Where the symbols take the nodes:
* | a n p g y d
Z732 | none Z256 Z894 none Z376 Z93
Z724 | Z684 Z428 none Z479 Z759 Z228
Z376 | none Z514 Z574 none Z732 Z890
Z759 | Z360 Z89 none Z460 Z724 Z14
Z479 | Z770 Z978 Z724 Z153 Z460 Z764
Z507 | Z514 none Z940 Z930 Z119 Z410
Z764 | Z376 Z507 Z228 Z256 Z942 Z672
Z983 | none Z614 Z672 none Z867 Z153
Z514 | none Z102 Z942 none Z256 Z867
Z802 | Z74 Z127 none Z206 Z513 Z759
Z940 | Z942 none none Z507 Z696 Z972
Z972 | Z206 none none Z410 Z127 Z428
Z216 | none Z14 none Z574 Z198 Z307
Z256 | none Z930 Z764 none Z514 Z983
Z696 | Z764 none none Z119 Z940 Z127
Z89 | Z479 none none Z879 Z428 Z696
Z894 | none Z764 Z198 Z732 Z574 Z74
Z502 | none Z759 none Z684 Z872 Z216
Z867 | none Z789 Z206 none Z983 Z55
Z307 | none Z802 none Z245 Z636 Z502
Z321 | none Z153 Z360 none Z770 Z732
Z102 | none none Z119 none Z930 Z789
Z872 | none Z724 none Z360 Z502 Z198
Z976 | none none Z879 none Z907 Z102
Z978 | Z55 none Z428 Z907 Z879 Z507
Z930 | none none Z507 none Z102 Z614
Z93 | none Z983 Z74 none Z890 Z321
Z684 | none Z460 Z502 Z770 Z360 Z574
Z907 | none none Z978 none Z976 Z930
Z789 | none none Z506 none Z614 Z976
Z228 | Z574 Z940 none Z764 Z14 Z513
Z428 | Z460 none none Z978 Z89 Z940
Z770 | none Z55 Z684 none Z321 Z376
Z14 | Z894 Z696 none Z942 Z228 Z802
Z636 | none Z513 none Z74 Z307 Z872
Z890 | none Z867 Z245 none Z93 Z770
Z360 | none Z479 Z872 Z321 Z684 Z894
Z74 | none Z672 Z636 Z93 Z245 Z360
Z614 | none none Z410 none Z789 Z907
Z245 | none Z206 Z307 Z890 Z74 Z684
Z127 | Z672 none none Z506 Z972 Z89
Z879 | Z153 none Z89 Z976 Z978 Z119
Z506 | Z983 none Z127 Z789 Z410 Z879
Z119 | Z256 none Z696 Z102 Z507 Z506
Z410 | Z867 none Z972 Z614 Z506 Z978
Z198 | none Z228 none Z894 Z216 Z636
Z672 | Z890 Z410 Z513 Z983 Z206 Z479
Z460 | Z321 Z879 Z759 Z55 Z479 Z942
Z513 | Z245 Z972 none Z672 Z802 Z724
Z153 | none Z907 Z479 none Z55 Z256
Z574 | none Z942 Z216 Z376 Z894 Z245
Z206 | Z93 Z506 Z802 Z867 Z672 Z460
Z55 | none Z976 Z460 none Z153 Z514
Z942 | Z732 Z119 Z14 Z514 Z764 Z206

The rows follow the links: the fewer symbols apart two nodes are, the more alike their rows tend to be.

Row, then node:
[234, -48, 76, -121, 152, -65, 146, 14, 126, 63, 141, 73, 107, -115, 261, -29, -44, -191, -39, 81, 35, 69, 24, 222, -69, -97, 108, -11, -222, 57, 34, -46, 87, 62, 2, -94, -85, 195, -20, 30, 45, -21, -4, 79] -> Z724
[127, 66, -3, -160, 27, -39, 0, 115, 92, -43, -81, -21, 9, -138, 123, 90, 73, 29, -152, 110, 41, 47, 30, 107, -67, 57, 169, -150, 1, 207, -4, 5, 81, -175, 219, -52, -99, 28, -63, 37, 168, 95, -48, 91] -> Z360
[57, -138, 30, -65, 0, -84, 107, -153, 59, 46, 111, 87, 112, 106, 134, -70, -396, -106, 155, -35, -160, -101, -127, -7, 24, -1, 129, 80, -35, 5, -79, -28, -100, 118, -119, 19, 95, -56, 133, -16, -103, -66, -138, -71] -> Z940
[25, -13, 11, -73, -108, -81, -21, 84, 33, -31, -1, 28, -47, -60, 71, 65, 45, 4, -41, -13, 0, 24, 136, 90, 13, 80, 45, -11, 124, 193, -105, 19, -148, -273, 293, -130, -139, 40, -122, -95, 141, -56, -111, 131] -> Z74
[-162, 21, -66, 54, 4, 82, -95, -90, -95, 3, -42, -63, -12, 175, -179, -52, -138, 35, -5, -23, -17, -132, -143, -142, 53, -17, -25, 133, 3, -189, 45, -12, 38, 154, -202, 97, 174, -225, 70, 84, -122, 5, 2, -148] -> Z102
[-306, 74, -43, 164, -89, 140, -74, 6, -51, 100, 44, -5, -154, 21, -180, -47, 195, 41, -7, -140, 146, 55, 95, -76, 67, 8, -199, 65, 4, -110, 180, 30, -14, 19, -13, -65, 29, 68, -45, -16, -65, -30, 117, -28] -> Z867
[-89, 58, -67, -78, -70, -28, -91, 55, -39, -28, -25, -11, -129, -116, 63, 5, 56, 105, -53, 0, 72, -17, 47, 53, 18, 133, -30, 13, 34, 161, -98, 127, -98, -224, 296, -167, -119, 9, -179, -10, 192, -93, -84, 104] -> Z93
[-29, -115, 49, 167, -81, 8, -40, -92, -17, -65, 163, 112, 17, 10, -70, -47, 26, -203, 110, -49, -108, 130, 41, -85, -7, -8, -157, 9, -11, -132, 1, -22, -160, 132, -194, 70, 4, 50, 119, -133, -221, -109, 102, -129] -> Z127
[81, 181, -129, -204, 50, -52, -14, 175, 37, 39, -77, -108, -19, -168, 87, 32, 55, 154, -194, 103, 122, -48, 17, 109, -63, 45, 76, -22, -80, 147, -42, 75, 87, -143, 202, -145, -101, -15, -130, 99, 246, 81, -45, 46] -> Z321
[300, 12, -8, -132, 54, -129, 102, 74, 31, 33, -5, 4, 64, -134, 200, -4, 49, 70, -28, 102, -51, 106, -4, 120, -145, 8, 31, -133, -51, 131, -126, 13, 50, -71, 156, -51, -168, 127, -102, -33, 196, 48, 13, 135] -> Z872
[-59, -96, 153, 66, 0, 138, 87, -83, -82, 11, -194, -120, -31, 216, -144, 43, 49, 191, 112, -38, 5, -69, -39, -109, 22, -35, -67, -61, 138, -125, 198, -78, 128, -54, -73, 252, 220, -35, -27, 66, -75, 181, -5, -17] -> Z942
[208, -114, -115, -102, 89, -71, 78, -12, -176, -13, -217, -31, 21, 52, -18, 20, 28, 284, 125, 57, -125, 143, -68, -72, -114, 83, -97, -150, 49, 24, -53, 17, 60, -113, 126, 182, 11, 22, -99, -40, 43, 112, 118, 48] -> Z216
[-200, -17, -41, -53, -10, 48, -37, -48, 61, 52, 123, 9, -12, 96, 30, -10, -327, -90, -26, -17, -10, -288, -135, -18, 97, 18, 119, 166, -22, 12, -62, -30, -41, 94, -118, -61, 155, -241, 142, 103, -19, -62, -163, -89] -> Z930
[-263, 19, 41, 47, -85, -26, -128, 13, 59, 43, 260, 23, -33, 13, -17, -32, -147, -234, -62, -105, -7, -188, 13, 9, 61, 14, 26, 162, -72, 15, -45, 66, -166, 67, -91, -162, -30, -111, 91, -8, -45, -217, -126, -49] -> Z614

Each walk starts at a row. The symbols on each line, taken left to right, move it on to the next node.
Each answer is a row, close to the row of the node it stands for.
start [69, -161, 70, 9, -10, -84, 97, -70, 70, 44, 204, 88, 22, -53, 173, -47, -111, -161, 115, -122, -8, 68, 131, 149, 43, -7, -56, -5, -31, 53, -13, 29, -88, -89, 97, -140, -100, 252, -66, -103, 9, -168, -116, 127]
n d -> [108, 18, 37, -43, 90, -65, 41, -53, 126, 40, 188, 109, 106, -68, 147, -32, -190, -254, -21, 68, -57, 1, -42, 113, -41, -103, 136, 52, -184, -13, -58, -36, 15, 195, -225, -48, -3, 4, 102, 6, -76, -88, -1, -74]
a g -> [-97, 213, -42, 37, 46, 106, -15, 47, -68, 46, -55, -62, -17, -53, -86, 27, 223, 98, -193, 57, 198, 31, -13, -31, 34, -79, -106, 19, -149, -177, 225, -12, 229, 89, -84, 15, 74, -2, -6, 148, 12, 115, 213, 1]
start [-283, 52, -61, 195, -131, 90, -152, 22, -3, 27, 80, 50, -97, 72, -205, -57, 87, -124, -48, -78, 64, -50, 14, -144, 66, 10, -145, 111, 1, -130, 34, 40, -82, 163, -183, -26, 32, -117, 124, -5, -123, -121, 80, -106]
y y d -> [-127, 154, -107, 54, -14, 74, -94, 57, 13, 16, 20, -28, 19, -1, -139, -41, 96, -76, -125, 71, 31, 15, -54, -61, 34, -39, -65, 86, -128, -137, 115, -16, 108, 243, -285, 57, 75, -131, 159, 67, -108, -12, 137, -141]
y y y -> [-93, 185, -26, -55, -20, -2, -46, 43, 98, 66, 208, 5, -11, -36, 60, -44, -169, -200, -190, 31, 41, -182, -67, 50, 26, -52, 183, 143, -160, -81, -14, 2, 13, 225, -207, -155, 59, -189, 147, 100, -16, -64, -38, -75]
start [166, -177, 53, 21, 120, 32, 183, -146, -111, 36, -110, -8, 23, 91, 4, -12, -7, 171, 249, -57, -123, 116, -129, -81, -52, -67, -110, -79, 18, -139, 95, -35, 72, 94, -64, 190, 155, 106, -51, -33, -95, 123, 75, 17]
g g -> [-179, 15, -18, 13, 43, 154, -3, -82, -131, 67, -122, -109, -106, 164, -134, 12, 8, 253, 15, -112, 91, -86, -90, -133, 86, -51, -101, 77, 52, -121, 192, -31, 189, 51, -94, 59, 216, -66, -64, 126, 6, 114, 48, -28]
start [53, -127, 19, 81, 31, 22, 43, -145, -37, -8, -40, 43, 75, 94, -61, -60, -109, -14, 210, -25, -169, 63, -152, -160, 37, -65, -23, 59, 0, -156, 43, -23, -22, 176, -248, 186, 115, -110, 126, -71, -191, -18, 65, -137]
d y -> [-9, -115, 56, 103, -40, -94, -1, -92, 98, 10, 248, 117, 57, 24, 89, -74, -219, -239, 119, -52, -72, -6, 46, 28, 29, -33, 19, 85, -62, 27, -123, 8, -223, 138, -101, -114, -46, 18, 161, -125, -98, -180, -57, -57]
y d -> [136, 31, 16, 56, 20, -28, 10, -20, 72, -33, 107, 35, 71, -17, 6, -49, 75, -161, 32, 53, -119, 128, -58, -82, -74, -89, -61, -28, -140, -165, 39, -44, 20, 270, -269, 85, 15, -15, 205, -78, -147, 7, 266, -115]
start [-42, 76, 39, 130, -54, 108, -122, -18, 61, -68, -34, 4, 85, 54, -143, -27, 93, -211, -81, 108, -7, 93, -47, -116, 2, -106, -27, -23, -36, -115, 88, -67, 6, 247, -264, 119, 68, -95, 215, -3, -174, 41, 153, -140]
g d p -> [-67, -73, 40, 139, -28, 70, -37, -96, -61, -69, -43, -34, 21, 161, -135, 5, -87, -35, 119, -42, -13, -93, -119, -222, 41, 2, 3, 33, 109, -124, 42, -90, -21, 138, -204, 217, 173, -219, 187, 7, -155, 58, 7, -139]
a p n -> [-89, -50, 75, -30, -29, 41, -29, -34, 82, -33, 76, 20, 68, 107, 70, 47, -316, -157, 54, -19, -95, -185, -80, 21, 54, -17, 186, 137, 54, 16, -79, -60, -101, 75, -117, 8, 153, -169, 119, 5, -54, -45, -193, -115]
start [-146, -74, 108, 114, -148, -3, -87, -52, 144, -48, 188, 41, -19, 83, -14, -46, -171, -318, 14, -89, -34, -145, 7, -23, 81, -39, 94, 77, 47, 59, -108, 18, -140, 47, -66, -84, -5, -93, 91, -7, -122, -181, -135, -68]
p g y -> [-200, -45, 121, 197, -127, 96, -154, -35, 38, -75, 79, 82, -20, 150, -171, 2, 72, -177, 7, -49, -33, 52, 62, -162, 42, -20, -81, 19, 30, -91, 12, -49, -109, 109, -196, 61, 5, -128, 145, -75, -211, -98, 73, -122]
p a d n -> [7, 62, 69, -20, 1, 12, -54, 54, 186, -20, 134, 53, 98, 2, 43, 21, -127, -307, -110, 55, 42, -134, -28, 56, -11, -86, 256, 58, -81, -5, -38, -47, -12, 174, -164, -21, 33, -115, 224, 80, -45, -32, -47, -121]
start [198, 10, -11, 27, 138, -27, 87, -22, -28, 11, -67, 54, 105, -90, 15, -21, 190, -1, 72, 54, -14, 197, 2, 45, -117, -128, -84, -133, -167, -93, 169, -80, 145, 121, -137, 107, -40, 226, 30, -15, -57, 76, 238, 11]
y d a -> [70, -15, -34, -42, 31, 64, 26, 13, -112, -96, -237, -92, -4, 79, -117, 60, 109, 291, 73, 56, -52, 34, -82, -99, -38, 79, -78, -100, 168, 32, -45, 10, 55, -183, 179, 160, 42, 4, -87, 17, 34, 180, 13, 69]
g -> [-60, 46, -153, -103, 12, 43, -15, -3, -161, 14, -225, -141, -99, 27, -102, 2, 93, 359, -4, 35, 22, -9, -51, -55, -24, 91, -98, -6, 86, 42, 10, 46, 93, -120, 125, 53, 96, -81, -116, 67, 109, 116, 35, 33]
start [258, -2, -134, -45, 73, -91, 58, 12, -74, -36, -166, 2, 36, -116, 43, -13, 213, 160, 41, 111, -71, 219, -27, -30, -142, -30, -114, -208, -92, 10, -14, 9, 109, -57, 70, 86, -129, 112, -49, -13, 65, 144, 202, 68]
d y -> [198, -94, -14, -160, 95, -135, 112, -47, -51, 14, -104, -16, 30, -55, 206, -3, -130, 221, 109, 18, -123, -11, -50, 90, -80, 71, 81, -59, 51, 156, -135, 30, -36, -175, 216, 18, -70, 26, -142, -25, 180, 11, -125, 147]
n y y -> [147, -165, 100, -90, 141, -32, 246, -158, 63, 68, 92, 36, 80, 21, 234, -21, -290, 20, 194, -69, -92, -66, -26, 137, 23, -21, 130, 6, -6, 65, -54, -33, -23, -44, 58, -13, 67, 117, -76, 6, 53, -27, -131, 53]
start [-168, -44, 141, 225, -140, 106, -58, -17, -8, -29, 23, 16, -48, 79, -167, 6, 256, -103, 54, -145, 102, 139, 129, -125, 85, 11, -177, -66, 142, -73, 128, -26, -45, -41, -42, 46, 4, 164, -17, -99, -132, -8, 60, 16]
y y d -> [35, 64, 126, 85, 65, 64, 10, 67, 50, -42, -75, -65, 51, 12, -72, 60, 264, -44, -73, 43, 101, 127, 82, -28, -29, -118, 9, -94, -25, -110, 253, -61, 174, 89, -121, 174, 13, 102, 46, 63, -78, 152, 223, -49]
d y d -> [-142, -57, 223, 97, -90, 47, -46, 28, 159, -5, 131, 63, -41, 7, 41, 47, -38, -268, -50, -134, 87, -78, 193, 125, 90, -15, 121, 20, 102, 124, 1, 36, -142, -147, 155, -134, -80, 119, -43, -22, 15, -124, -209, 114]
